Small tables with named rows and columns. After each table, cells are looked up by row and column.

notevok =
|  | fofomor | sofe | tor | zak | bezo | rodid | bel | segag |
|---|---|---|---|---|---|---|---|---|
| birarek | 115 | 150 | 193 | 162 | 111 | 92 | 93 | 102 |
| zibe | 115 | 122 | 112 | 102 | 113 | 103 | 125 | 102 |
| rar | 115 | 90 | 73 | 102 | 111 | 103 | 62 | 102 |
| vofezat | 115 | 113 | 120 | 124 | 111 | 113 | 118 | 102 |
| movuv | 115 | 113 | 120 | 108 | 111 | 103 | 118 | 102 |
| kis | 105 | 109 | 120 | 102 | 111 | 103 | 118 | 102 |
| pon | 115 | 125 | 120 | 102 | 111 | 103 | 118 | 102 |
| teg | 115 | 113 | 120 | 110 | 111 | 118 | 118 | 102 |
| gisu | 115 | 100 | 120 | 102 | 111 | 103 | 118 | 102 |
| bisud | 115 | 95 | 114 | 102 | 111 | 103 | 118 | 102 |
| bak | 115 | 107 | 120 | 102 | 111 | 103 | 118 | 102 |

bezo of bak is 111
bezo of pon is 111
rodid of vofezat is 113
rodid of zibe is 103
sofe of bisud is 95
sofe of teg is 113
bel of gisu is 118
segag of zibe is 102

gisoli:
|  | fip | kevona | zali |
|---|---|---|---|
| kenop | -13739 | 16027 | -24222 |
| dek | 52831 | 10627 | -40214 |
| netek | -63804 | -9857 | 63974 |

What is the fip of kenop in gisoli?
-13739
What is the kevona of kenop in gisoli?
16027
What is the fip of netek in gisoli?
-63804
What is the kevona of netek in gisoli?
-9857
What is the zali of dek in gisoli?
-40214
What is the zali of netek in gisoli?
63974
Which row has the largest fip? dek

rirun:
	bam	sovozof	rozotel	bidazo
piz	34.8	-63.9	-50.5	43.0
tegi	47.4	-43.3	-29.9	-15.8
kepemen	-5.0	77.8	74.6	-55.3
talelev	46.2	-14.1	9.9	-39.6
bepas	34.8	-16.4	-29.8	15.0
radupiv	-5.4	-38.6	-32.8	59.3
dotu	-15.2	13.2	40.6	27.8
zed	1.5	85.7	89.1	1.2
zoma	19.4	-29.1	-46.0	33.1
tis	-7.3	18.4	29.9	-26.8
sipafo	-53.7	39.9	40.8	21.1
nak	-22.3	53.4	63.7	-70.8
kapi	15.6	-7.3	6.9	21.3
dipizi	-6.7	5.6	35.4	-0.2

bam of tegi = 47.4
rozotel of radupiv = -32.8
bidazo of zed = 1.2
bam of piz = 34.8
rozotel of talelev = 9.9
bidazo of talelev = -39.6
sovozof of bepas = -16.4
rozotel of tegi = -29.9
bidazo of sipafo = 21.1
bam of zed = 1.5
bam of talelev = 46.2

fuz =
         ziguked    kuda  fibono  tusuf     vad    lem     vos    vuf  zokuf  legiri
nitunef    4.053   6.113  -0.013  2.792  -0.389  1.836   0.407  2.035  0.319  -0.349
lefa       4.237  -0.497   2.868  0.886   4.565  6.794  -3.070  4.884  4.130   4.087
kugalu     3.793   6.535  -1.522  1.826  -1.923  0.822   4.236  2.215  3.207  -5.343

What is the vos of lefa in fuz?
-3.070
What is the vos of nitunef in fuz?
0.407
What is the kuda of nitunef in fuz?
6.113
What is the tusuf of kugalu in fuz?
1.826
What is the ziguked of nitunef in fuz?
4.053
What is the vuf of kugalu in fuz?
2.215
Which row has the largest ziguked? lefa

nosez =
|  | tenufo | sigobi | gid | fofes | mafeve | kefin |
|---|---|---|---|---|---|---|
| sal | 39752 | 53809 | 53812 | 37872 | 48000 | 49322 |
| nifefig | 48305 | 66683 | 54414 | 36019 | 51140 | 34503 |
| nidulab | 54216 | 80295 | 55563 | 32247 | 53354 | 20245 |
| zimiz | 44242 | 67134 | 55781 | 32131 | 50549 | 35546 |
| nizosis | 36150 | 55812 | 55523 | 33083 | 47510 | 49083 |
| sobakir | 37978 | 51791 | 54113 | 37329 | 47731 | 51678 |
| seb | 52907 | 65798 | 52208 | 41169 | 51883 | 33508 |

What is the sigobi of nidulab in nosez? 80295
What is the mafeve of nifefig in nosez? 51140
What is the tenufo of seb in nosez? 52907
What is the fofes of zimiz in nosez? 32131
What is the fofes of nidulab in nosez? 32247
What is the mafeve of sal in nosez? 48000
What is the gid of seb in nosez? 52208
What is the sigobi of sal in nosez? 53809
What is the kefin of nifefig in nosez? 34503
What is the kefin of zimiz in nosez? 35546
What is the sigobi of sobakir in nosez? 51791
Which row has the largest tenufo? nidulab

vefa.csv
,sev,dosupob
misumom,77438,38438
lerife,74482,61948
tav,15539,7594
dag,41579,26754
fide,75434,32633

sev of fide is 75434
dosupob of misumom is 38438
dosupob of fide is 32633
dosupob of lerife is 61948
sev of misumom is 77438
sev of tav is 15539
sev of lerife is 74482
dosupob of tav is 7594
dosupob of dag is 26754
sev of dag is 41579
Which row has the largest sev? misumom

ras.csv
,dor,suv,dogila,lidepe,sugum
pineso,0.30,0.35,0.40,0.90,0.56
kir,0.30,0.35,0.37,0.90,0.63
fudavir,0.26,0.32,0.24,0.61,0.83
ker,0.25,0.34,0.24,0.53,0.84
daz,0.79,0.55,0.44,0.28,0.22
voremon,0.34,0.59,0.83,0.28,0.34
kofavu,0.25,0.37,0.31,0.29,0.75
vofero,0.87,0.42,0.46,0.31,0.16
muni,0.25,0.37,0.29,0.31,0.78
sos,0.29,0.33,0.34,0.87,0.65
rup,0.64,0.30,0.45,0.31,0.20
zifuf,0.39,0.76,0.73,0.26,0.34

sos, suv => 0.33
fudavir, dogila => 0.24
zifuf, lidepe => 0.26
sos, dogila => 0.34
daz, dor => 0.79
pineso, dor => 0.30
daz, sugum => 0.22
sos, lidepe => 0.87
voremon, suv => 0.59
ker, lidepe => 0.53
kir, sugum => 0.63
rup, suv => 0.30

Table kip
,tulavi,nar,bav,pak,bibizi,dosuvi,veteb,pob
fatadag,70165,71375,-63177,68915,70820,60228,41334,-1264
lus,49519,42290,-41731,51102,42401,17157,-3856,28209
fogasu,-37946,-35360,78191,-37895,-34998,-18416,2004,12006
rir,43829,27745,180,47947,27846,-6829,-31817,75431
linut,50120,51859,-56424,48587,50903,47790,32003,-10514
diz,56779,58634,-54707,55229,57733,53766,37602,-6590
lik,-31317,-29635,21701,-32113,-30539,-13772,-7215,-12267
tuzon,-26662,-22916,37804,-29609,-26394,15492,18012,-13790
mizu,57472,58233,-57232,56625,57995,46525,30692,-2577
banemo,-18751,-22145,10872,-18964,-24065,-11323,-17289,3427
div,-45419,-33661,50090,-49034,-35103,9009,31840,-39561
nutis,-42983,-43438,84221,-41274,-41820,-38953,-16669,24989
pav,-10763,-11794,-12685,-10343,-11552,-15496,-16235,-7836

banemo, tulavi => -18751
linut, dosuvi => 47790
banemo, dosuvi => -11323
fatadag, bav => -63177
lik, nar => -29635
diz, dosuvi => 53766
mizu, veteb => 30692
pav, bibizi => -11552
fogasu, nar => -35360
tuzon, tulavi => -26662
banemo, pob => 3427
lik, bav => 21701
div, bibizi => -35103
banemo, nar => -22145
rir, bibizi => 27846
lus, veteb => -3856
diz, pob => -6590
lus, pak => 51102
mizu, dosuvi => 46525
nutis, bibizi => -41820

torig:
|  | pirizo | fezisov |
|---|---|---|
| rad | 90203 | -50761 |
| rupalaf | 12077 | 49630 |
| suv | 41071 | 9373 |

rupalaf, fezisov: 49630
rad, fezisov: -50761
suv, pirizo: 41071
rupalaf, pirizo: 12077
suv, fezisov: 9373
rad, pirizo: 90203
Row with the largest fezisov: rupalaf

dozasi
|  | leb | leramu | toru | mabuze | rivutep | par | sev | migada | tigemid | padag |
|---|---|---|---|---|---|---|---|---|---|---|
| famo | 712 | 183 | 614 | 603 | 419 | 786 | 641 | 760 | 645 | 272 |
| kag | 544 | 519 | 187 | 299 | 223 | 353 | 365 | 330 | 563 | 722 |
| paz | 717 | 370 | 692 | 534 | 465 | 578 | 556 | 705 | 435 | 333 |

rivutep of kag: 223
sev of famo: 641
tigemid of famo: 645
leramu of kag: 519
rivutep of famo: 419
mabuze of paz: 534
tigemid of kag: 563
leb of kag: 544
sev of kag: 365

gof.tsv
	lus	rire	livek	fesisil	rak	fom	lif	davoni	rased
biki	176	214	158	158	174	164	52	227	176
lepu	172	184	200	201	174	171	184	168	162
bov	175	217	171	166	203	196	77	203	176
ripavup	193	221	152	155	192	203	57	170	149
tameb	192	201	165	169	180	186	81	146	137
sive	176	177	146	132	192	172	60	230	212
rinuta	176	229	188	197	161	160	92	159	123
nivemas	163	181	160	135	221	174	36	226	219
beg	196	174	186	190	173	194	134	174	157

rak of rinuta = 161
rased of sive = 212
rire of beg = 174
rased of rinuta = 123
rased of biki = 176
fom of sive = 172
livek of lepu = 200
livek of sive = 146
livek of nivemas = 160
lif of lepu = 184
fom of lepu = 171

